Below is a small trained network, with its code and all its weights. Each question gives an input and a class and asks what happens when units are switched off, that is, made to give their printed mean instead of their output.

import numpy as np


def w(rows, s, z=0):
    codes = np.array(rows[::2]) - 128.0
    scale = np.full(codes.shape[1], s)
    scale[-1] = z or s
    return codes * scale


def f(y):
    return np.maximum(y, 0)


def log_softmax(a):
    a = a - a.max(-1, keepdims=True)
    return a - np.log(np.exp(a).sum(-1, keepdims=True))


def net(x, mask):
    res = np.array(x, float).reshape(1, 4) / 4 @ E
    y = f(res @ A[0][:, :-1].T + A[0][:, -1])
    res = res + np.where(mask, y, B[0][:, -1]) @ B[0][:, :-1]
    return log_softmax(res[-1] @ U[:, :-1].T + U[:, -1])


A, B = {}, {}
E = w([
[224,144,246],'x0',
[129,128,128],'x1',
[29,125,209],'x2',
[154,1,146],'x3',
],0.0095)
A[0] = w([
[138,238,120,201],'n1',
[157,114,133,245],'n2',
[146,251,117,45],'n3',
[21,99,237,153],'n4',
[107,121,152,82],'n5',
[50,123,113,124],'n6',
[93,102,69,197],'n7',
[86,97,57,192],'n8',
[55,204,134,131],'n9',
[40,106,221,1],'n10',
[65,129,114,129],'n11',
[78,84,32,48],'n12',
[36,156,124,187],'n13',
],0.02,0.0091)
B[0] = w([
[54,231,138,255],'n1',
[153,28,119,200],'n2',
[27,82,190,219],'n3',
[102,225,105,252],'n4',
[81,110,118,141],'n5',
[182,111,58,198],'n6',
[114,201,145,213],'n7',
[75,204,147,225],'n8',
[235,91,77,233],'n9',
[3,84,220,194],'n10',
[197,115,104,188],'n11',
[13,85,197,209],'n12',
[233,57,112,238],'n13',
],0.03,0.016)
U = w([
[105,201,160,11],'0',
[64,38,218,253],'1',
[213,6,115,112],'2',
],0.011,0.0066)

Each question gives the input, the list of numbers given to net, and the class t.
The units are the neurons (one row each of A and B). Each row of codes is followed by its name. A weight is (code - 128) times the scale printed after its matrix; where a second scale follows, it is the last column's (A, B and U).
mask holds one flag per neuron, in row order. A switched-off neuron (its flag False) gives its mean, the last column of its row in B, instead of its output. The means were averaged over made-up inputs and are rounded, as every weight is.
A unit's drop is (log p(t) with every unit on - log p(t) with that unit switched off) / (log p(t) with every unit on - log p(t) with every unit switched off).
The circuit of an input: a set's keep is (log p(t) with only the set's units on - log p(t) with every unit switched off) / (log p(t) with every unit on - log p(t) with every unit switched off). Starting from the 12 units with the biggest drops (on a tie, the unit counted first), units are removed one at a time, each time the one whose removal leaves the highest keep (on an exact tie, the one counted first), for as long as the keep stays at least 0.8.
units of the circuit, in order: the units of the circuit, biggest drop first
most important unit: the unit with the biggest drop
k most important neurons: the k neurons with the biggest drops, biggest first
drop of u: that unit's drop, to one decimal
input [4,-3,-3,-1], class 1: most important unit -> n4
input [-8,1,3,6], class 0: 3 most important neurons -> [n8 n7 n3]
input [8,3,4,0], class 0: 3 most important neurons -> [n4 n3 n12]
input [2,7,-5,-6], class 1: 2 most important neurons -> [n3 n4]
input [-1,-2,2,7], class 0: 3 most important neurons -> [n3 n4 n13]
input [-7,5,2,-6], class 2: 2 most important neurons -> [n13 n9]
input [-6,8,8,-1], class 2: 2 most important neurons -> [n13 n9]
input [-7,-7,5,7], class 0: 4 most important neurons -> [n4 n8 n7 n3]
input [6,-4,8,-2], class 0: 3 most important neurons -> [n4 n12 n3]
input [-1,8,1,5], class 0: 4 most important neurons -> [n3 n10 n13 n12]
input [-5,-7,5,0], class 2: 2 most important neurons -> [n13 n1]
input [-5,-2,1,4], class 0: 4 most important neurons -> [n3 n8 n7 n10]
input [0,-3,6,-1], class 2: 3 most important neurons -> [n13 n1 n8]
input [-8,-4,-6,1], class 1: units of the circuit, in order -> [n12]
input [7,3,-3,-5], class 1: drop of n4 -> 1.1
input [5,0,-5,-6], class 1: drop of n4 -> 1.1
input [-6,-6,1,-5], class 2: drop of n13 -> 1.0
